Here is a tiny trained network, its code and every weight. The questions are about switching its units off for an input and a class, where a switched-off unit gives its printed mean instead of its output.

import numpy as np


def w(rows, s, z=0):
    codes = np.array(rows[::2]) - 128.0
    scale = np.full(codes.shape[1], s)
    scale[-1] = z or s
    return codes * scale


def norm(h):
    return h / np.sqrt((h * h).mean(-1, keepdims=True) + 1e-5)


def f(y):
    return np.maximum(y, 0)


def log_softmax(a):
    a = a - a.max(-1, keepdims=True)
    return a - np.log(np.exp(a).sum(-1, keepdims=True))


def net(x, mask):
    res = np.array(x, float).reshape(1, 2) / 4 @ E
    u = 0
    for l in range(3):
        y = f(norm(res) @ A[l][:, :-1].T + A[l][:, -1])
        res = res + np.where(mask[u : u + 10], y, B[l][:, -1]) @ B[l][:, :-1]
        u += 10
    return log_softmax(norm(res)[-1] @ U[:, :-1].T + U[:, -1])


A, B = {}, {}
E = w([
[142,5,139,106,110,130,223,88,139,140,139],'x0',
[76,125,49,66,96,113,123,167,137,114,198],'x1',
],0.0021)
A[0] = w([
[244,88,251,214,195,115,163,36,110,157,16,75],'L0N0',
[208,86,228,170,155,108,146,73,159,147,68,71],'L0N1',
[157,178,161,166,164,136,142,96,83,67,92,1],'L0N2',
[205,186,226,232,168,141,89,86,91,100,8,56],'L0N3',
[144,245,95,127,116,87,14,168,128,128,156,71],'L0N4',
[131,182,170,175,118,119,96,123,161,94,81,147],'L0N5',
[202,194,221,231,168,141,82,91,92,96,11,53],'L0N6',
[93,175,86,112,70,187,62,177,179,173,156,71],'L0N7',
[144,99,161,155,174,84,165,112,66,98,81,33],'L0N8',
[150,196,70,157,171,117,48,211,117,142,90,32],'L0N9',
],0.0024,0.0029)
B[0] = w([
[39,252,179,220,125,224,90,120,23,30,24,254],'L0N0',
[88,210,108,158,159,183,97,182,56,75,89,200],'L0N1',
[61,80,85,82,155,79,91,202,165,231,182,143],'L0N2',
[214,22,97,41,120,52,164,114,226,220,219,232],'L0N3',
[96,145,150,170,240,80,23,187,89,139,107,223],'L0N4',
[137,108,105,95,97,103,138,124,178,153,180,187],'L0N5',
[207,24,94,41,104,52,159,112,227,217,214,229],'L0N6',
[116,131,132,134,183,162,96,177,106,139,123,179],'L0N7',
[107,107,86,108,156,172,123,110,94,123,159,144],'L0N8',
[164,154,205,165,57,213,225,53,69,156,53,184],'L0N9',
],0.0025,0.0041)
A[1] = w([
[155,49,160,112,93,171,213,83,144,186,163,185],'L1N0',
[97,127,185,168,92,198,174,81,91,71,46,27],'L1N1',
[139,125,117,115,74,98,180,91,165,94,96,1],'L1N2',
[136,30,94,88,53,136,201,112,148,97,146,80],'L1N3',
[182,120,96,106,62,72,178,79,184,67,124,10],'L1N4',
[145,177,119,152,70,132,145,117,150,66,69,19],'L1N5',
[212,102,118,92,140,60,90,157,243,215,197,63],'L1N6',
[249,103,156,103,132,32,111,138,253,214,153,40],'L1N7',
[253,105,167,105,136,34,104,114,252,220,151,35],'L1N8',
[124,159,180,153,60,227,168,68,78,34,61,33],'L1N9',
],0.003,0.0026)
B[1] = w([
[53,194,49,107,155,101,47,200,114,91,139,235],'L1N0',
[48,204,121,168,63,218,182,97,34,80,78,195],'L1N1',
[219,114,180,81,186,156,143,174,87,222,168,131],'L1N2',
[204,50,136,83,108,109,185,94,193,198,173,194],'L1N3',
[35,118,66,78,30,104,190,173,124,43,173,140],'L1N4',
[120,111,224,131,18,236,252,31,78,140,123,136],'L1N5',
[192,67,223,226,213,221,103,101,97,208,157,250],'L1N6',
[228,27,210,219,231,230,51,70,167,245,232,249],'L1N7',
[228,19,204,220,250,223,50,103,148,246,238,253],'L1N8',
[163,151,218,201,88,215,193,31,42,236,65,203],'L1N9',
],0.0029,0.0038)
A[2] = w([
[116,160,143,170,45,242,210,24,47,117,19,76],'L2N0',
[48,240,75,138,190,31,34,221,56,55,90,60],'L2N1',
[207,20,111,38,15,23,218,106,247,155,176,60],'L2N2',
[124,249,203,209,129,177,71,155,105,136,64,159],'L2N3',
[52,249,81,113,196,44,49,205,38,49,92,59],'L2N4',
[83,174,143,128,22,222,219,59,64,130,2,54],'L2N5',
[63,245,94,114,144,49,27,209,69,57,103,79],'L2N6',
[113,144,160,166,65,235,204,30,29,127,12,97],'L2N7',
[179,207,178,183,150,128,72,96,188,155,82,6],'L2N8',
[200,134,160,185,209,72,64,145,184,149,149,107],'L2N9',
],0.003,0.0022)
B[2] = w([
[79,201,216,190,69,229,212,93,3,89,71,233],'L2N0',
[57,194,25,203,237,54,52,248,188,81,43,240],'L2N1',
[58,57,53,47,50,60,231,52,142,51,194,205],'L2N2',
[80,61,52,53,70,97,198,150,130,85,182,253],'L2N3',
[84,190,34,197,234,67,59,251,175,93,45,234],'L2N4',
[57,194,209,186,64,218,220,89,5,77,57,220],'L2N5',
[110,217,69,230,229,69,76,243,165,95,28,228],'L2N6',
[91,214,211,204,77,223,195,128,12,96,68,236],'L2N7',
[124,131,164,134,121,137,148,122,109,120,109,155],'L2N8',
[178,52,140,110,115,176,142,67,181,166,181,212],'L2N9',
],0.0031,0.0044)
U = w([
[253,4,252,252,253,217,3,4,251,253,252,243],'0',
[4,253,4,251,253,4,3,254,252,3,7,251],'1',
[5,250,253,250,3,253,252,4,3,6,2,251],'2',
[5,2,3,3,3,4,252,6,245,4,252,242],'3',
[253,252,251,4,4,2,6,4,252,59,3,4],'4',
],0.0033)

Each question gives the input, the list of numbers given to net, and the class t.
The units are the neurons (one row each of A and B). Each row of codes is followed by its name. A weight is (code - 128) times the scale printed after its matrix; where a second scale follows, it is the last column's (A, B and U).
mask holds one flag per neuron, layer by layer. A switched-off neuron (its flag False) gives its mean, the last column of its row in B, instead of its output. The means were averaged over made-up inputs and are rounded, as every weight is.
A unit's drop is (log p(t) with every unit on - log p(t) with that unit switched off) / (log p(t) with every unit on - log p(t) with every unit switched off).
top k neurons: the k neurons with the biggest drops, biggest first
k most important neurons of layer l: the k neurons of layer l with the biggest drops, biggest first
drop when u is switched off: that unit's drop, to one decimal
input [4,4], class 3: top 4 neurons -> [L0N0, L1N3, L0N3, L0N6]
input [3,3], class 3: top 2 neurons -> [L0N0, L1N3]
input [-2,-7], class 0: top neuron -> [L0N3]
input [0,0], class 0: top 4 neurons -> [L0N1, L0N9, L0N0, L0N4]
input [2,1], class 3: 4 most important neurons of layer 0 -> [L0N0, L0N3, L0N6, L0N4]
input [-2,1], class 1: top 4 neurons -> [L0N4, L0N3, L0N0, L1N7]
input [0,6], class 1: 3 most important neurons of layer 1 -> [L1N7, L1N8, L1N3]
input [1,8], class 3: top 2 neurons -> [L0N0, L0N4]
input [-1,-5], class 0: top 2 neurons -> [L0N6, L0N3]
input [-3,1], class 1: top 2 neurons -> [L0N4, L0N0]
input [-1,5], class 1: top 2 neurons -> [L0N3, L0N6]
input [1,6], class 3: 3 most important neurons of layer 0 -> [L0N0, L0N4, L0N3]
input [4,2], class 3: top 2 neurons -> [L0N0, L1N3]
input [3,2], class 3: top 4 neurons -> [L0N0, L1N3, L0N3, L0N6]
input [0,3], class 1: 3 most important neurons of layer 1 -> [L1N7, L1N8, L1N6]
input [0,-6], class 0: drop when L0N6 is switched off -> 4.8
input [-1,-8], class 0: drop when L0N3 is switched off -> 4.8
input [-1,2], class 1: drop when L0N6 is switched off -> 4.4
input [-1,0], class 0: drop when L0N0 is switched off -> 2.4
